Each row has a name. Each piece below is followed by the name of the row it came from. Each question is about the rows just above it. Some pieces are copies with a little noise.

[ 27 -30 -31 -29  22  27  23 -30 -31  25 -31 -31 -30 -30 -31 -30  22 -30
 -29 -30 -29 -29 -31  22 -30  28 -31  26  24 -30 -30  26] : K_255
[ 71 -67 -68 -66  65  73  67 -66 -68  56 -68 -71 -66 -67 -70 -67  66 -67
 -65 -67 -66 -65 -69  65 -67  72 -68  67  66 -67 -68  70] : K_646
[-14  10  10   9 -14 -14 -14   9  10  11   9  15   9   9  13   9 -20   9
   8   9   9   8  11 -14   9 -11  10  -5  -9   9  10 -14] : K_540
[ 41 -42 -42 -41  37  42  38 -41 -42  42 -42 -42 -41 -42 -42 -41  35 -41
 -41 -41 -41 -41 -42  37 -41  43 -42  42  40 -41 -42  41] : K_554
[ 56 -69 -68 -70  56  54  56 -70 -67  72 -68 -63 -70 -69 -65 -69  48 -69
 -71 -69 -70 -71 -67  56 -69  58 -68  66  62 -69 -69  56] : K_403
[ 23 -31 -32 -31  19  23  20 -31 -31  30 -32 -30 -31 -31 -31 -31  17 -31
 -31 -31 -31 -31 -31  19 -31  24 -32  25  23 -31 -31  22] : K_260
[ 20 -21 -21 -20  18  21  19 -20 -22  -1 -21 -26 -20 -21 -24 -21  23 -21
 -19 -21 -20 -19 -22  18 -21  19 -22  13  15 -21 -21  20] : K_535
[ 44 -44 -44 -44  39  44  41 -44 -44  56 -44 -42 -44 -44 -43 -44  35 -44
 -44 -44 -44 -44 -44  39 -44  47 -44  49  45 -44 -44  43] : K_677
[-10   7   7   6  -8 -11  -9   6   7  -3   7   9   6   7   8   7 -10   7
   6   6   6   6   7  -8   7 -10   7  -7  -7   6   7 -10] : K_271
[ 78 -83 -83 -83  73  78  75 -83 -83  81 -83 -82 -83 -83 -82 -83  69 -83
 -83 -83 -83 -83 -83  73 -83  80 -83  82  79 -83 -83  78] : K_290
asked: [ 27 -30 -31 -29  22  27  23 -30 -31  25 -31 -31 -30 -30 -31 -30  22 -30
 -29 -30 -29 -29 -31  22 -30  28 -31  26  24 -30 -30  26]
K_255
asked: [ 44 -45 -45 -44  39  45  41 -44 -44  56 -43 -41 -45 -44 -44 -45  36 -44
 -44 -45 -43 -44 -44  39 -44  46 -45  48  45 -46 -44  43]
K_677
asked: [-13  10  10  10 -14 -14 -14   9  10  11   9  15   9   8  13   9 -20   9
   8   9   9   8  11 -14   9 -11  10  -5  -9   9  10 -14]
K_540
asked: [ 27 -30 -31 -28  23  28  23 -30 -30  25 -31 -31 -30 -30 -31 -30  22 -29
 -29 -31 -29 -28 -31  22 -29  28 -31  25  24 -31 -30  27]
K_255
asked: [ 69 -66 -69 -65  66  73  68 -67 -68  56 -67 -71 -68 -66 -69 -67  66 -67
 -64 -67 -67 -66 -69  66 -67  73 -69  67  66 -67 -67  71]
K_646
asked: [ 56 -70 -68 -70  56  54  56 -69 -66  71 -68 -63 -71 -69 -65 -69  48 -69
 -71 -69 -69 -71 -67  55 -69  58 -69  66  61 -69 -70  56]
K_403
asked: [ 41 -43 -41 -40  39  45  39 -44 -42  44 -43 -43 -41 -42 -42 -43  35 -44
 -40 -41 -40 -41 -42  37 -40  43 -43  43  38 -40 -40  39]
K_554

[  3   9  45  50  17  15 -43  10  57 -31 -32] = K_978
[ 15 -33 -32  24 -28  20   1  -6 -43  37  66] = K_423
[ 10 -32 -27  70   6  45 -12 -21   2 -16  68] = K_81
[  5 -15 -37 -33 -18  -1  35  -3 -68  50  49] = K_740
[ 13  10  28 -42 -25 -18   5  32 -56  74 -11] = K_256
[  8 -35 -25  50 -24  20 -26 -13  16 -14  36] = K_723
[  5 -15 -28 -33 -18  -1  35  -3 -68  50  49] = K_141
[ 20 -19  -6   4 -29  11  -1  11 -61  59  43] = K_21
[ 20 -19  -6   4 -29  11  -1 -26  44 -54  21] = K_767
[-17   2 -21  25  43  20  13 -26  46 -57  15] = K_994
[-24  21 -15 -30  37 -12  31 -17  33 -45 -24] = K_585
[  5 -15 -28 -33 -18  -1 -51  13  45 -20 -19] = K_125
asked: [-17   1 -22  24  42  20  14 -25  47 -57  15]
K_994
asked: [ 11 -32 -27  70   7  45 -12 -20   4 -16  67]
K_81
asked: [ 15 -32 -31  22 -29  21   0  -6 -44  38  66]
K_423
asked: [  6 -14 -28 -33 -18  -2 -50  13  45 -20 -19]
K_125
asked: [ 13  10  28 -42 -26 -16   5  31 -56  75 -10]
K_256
asked: [ 19 -16  -5   3 -28  10   0  12 -61  59  44]
K_21

[-48  33  30 -18  20] -> K_787
[  7 -27  11 -14  43] -> K_855
[  7  -6  -9  10 -25] -> K_952
[  5  -2  -4 -27  30] -> K_334
[ 43  -4 -26   1 -11] -> K_444
[  6  49 -30  29 -60] -> K_623
[-28   5   8  -3  24] -> K_576
[-15   9  -9  21 -35] -> K_909
[-36 -22  23  -4  39] -> K_940
[  1  56  -9   8 -11] -> K_756
[  1  56   9 -12   8] -> K_246
[ 14 -38 -15  14 -34] -> K_544
asked: [ 43  -4 -25   1 -12]
K_444
asked: [  6  -3  -4 -27  30]
K_334
asked: [-12   8  -9  22 -36]
K_909
asked: [  7  47 -30  28 -60]
K_623
asked: [  7  -7 -10  11 -23]
K_952
asked: [-36 -20  22  -4  38]
K_940
asked: [  7 -27  12 -15  42]
K_855

[-17  54 -45   7  -5 -26  81] : K_431
[ 2 44 -1 11 10 -1 14] : K_577
[  1   0   0 -19 -14   5   0] : K_61
[ 37 -14  25 -18  -1  25 -31] : K_191
[-10 -23  -5 -15 -14 -25 -61] : K_937
[-21  43  -9  29   6 -10  36] : K_71
[-25  18 -15  15 -15  19  82] : K_33
[-10 -23  -5 -15 -14 -25  44] : K_67
[ -8 -38   3  15   5   9 -15] : K_883
asked: [-20  44  -9  29   7 -10  36]
K_71
asked: [-10 -22  -5 -15 -14 -25 -62]
K_937
asked: [ 37 -15  25 -19  -2  26 -31]
K_191
asked: [ -9 -38   2  15   5   9 -14]
K_883
asked: [ 3 44 -1 11 10 -1 14]
K_577

[ 71 -37  10 -62 -52] -> K_528
[58 59  7 59 53] -> K_717
[-41  57 -65  35   4] -> K_541
[  7 -60  67   2  18] -> K_264
[ 71 -37 -23 -76 -63] -> K_344
[-51 -53   1  51 -35] -> K_349
[-51 -53   1 -40 -35] -> K_89
asked: [-51 -53   0 -40 -35]
K_89
asked: [58 59  7 59 55]
K_717
asked: [  6 -60  67   2  18]
K_264
asked: [-40  56 -65  35   4]
K_541

[ 27  37  59  -2  -4 -11   7  28 -36 -10  12  27   6 -10 -13   9   1   0
  -7] : K_562
[-36 -14 -25  -6   8  -2  -3 -68 -12  -2  22  -5  25  23 -37  24   1  -7
  19] : K_407
[-36 -14 -25  -6   8  -2  -3  44 -12  -2  22  -5  25  23 -37  24   1  -7
  19] : K_455
[ 17  -6  -9 -19  10  -2  27  -8 -23   4  27   9   7  10 -27   4   5 -20
  18] : K_461
[ 36  -3  -2 -21  10  -1  36   8 -22   8  25  12   5   6 -23  -5   6 -28
  17] : K_233
[ 22  -8 -13 -22  15  -1  43 -10 -20   7  42   9   7  14 -36   1   8 -38
  27] : K_920
asked: [ 37  -3  -2 -23  10   0  37   7 -21   8  25  12   6   6 -24  -5   6 -28
  17]
K_233
asked: [ 23  -8 -13 -22  16   0  43 -11 -21   7  42   9   7  15 -36   1   8 -38
  28]
K_920
asked: [ 27  38  56  -3  -3 -10   6  29 -36 -10  12  27   5 -12 -13   6   1   0
  -6]
K_562
asked: [ 18  -5  -8 -18   9  -3  28  -8 -23   5  26   9   8  10 -25   4   5 -20
  15]
K_461

[-20  -3  -2 -14  45 -27  14  71  21  25  71  22 -62  14   7  17 -24   7]  K_619
[-18  36  18  35  27  21   6  20 -23  30 -23 -21  59 -19 -22 -60 -49  25]  K_428
[ 15   9  10  15 -36  27 -11 -59 -25 -24 -65 -19  67 -13  -9 -26  11  -6]  K_987
[ 28 -14  -3  -6 -56  15 -16 -75 -12 -43 -54  -7  34   0   5   9  42 -24]  K_374
[-20  -3  -2 -14  45 -27  14  71  21  25  71  22 -62  14   7  17 -18   7]  K_694
asked: [ 13  10  10  15 -37  26 -11 -57 -26 -25 -64 -21  68 -14 -11 -29  11  -7]
K_987
asked: [-18  35  19  36  28  21   5  22 -22  31 -23 -22  59 -17 -23 -58 -47  24]
K_428

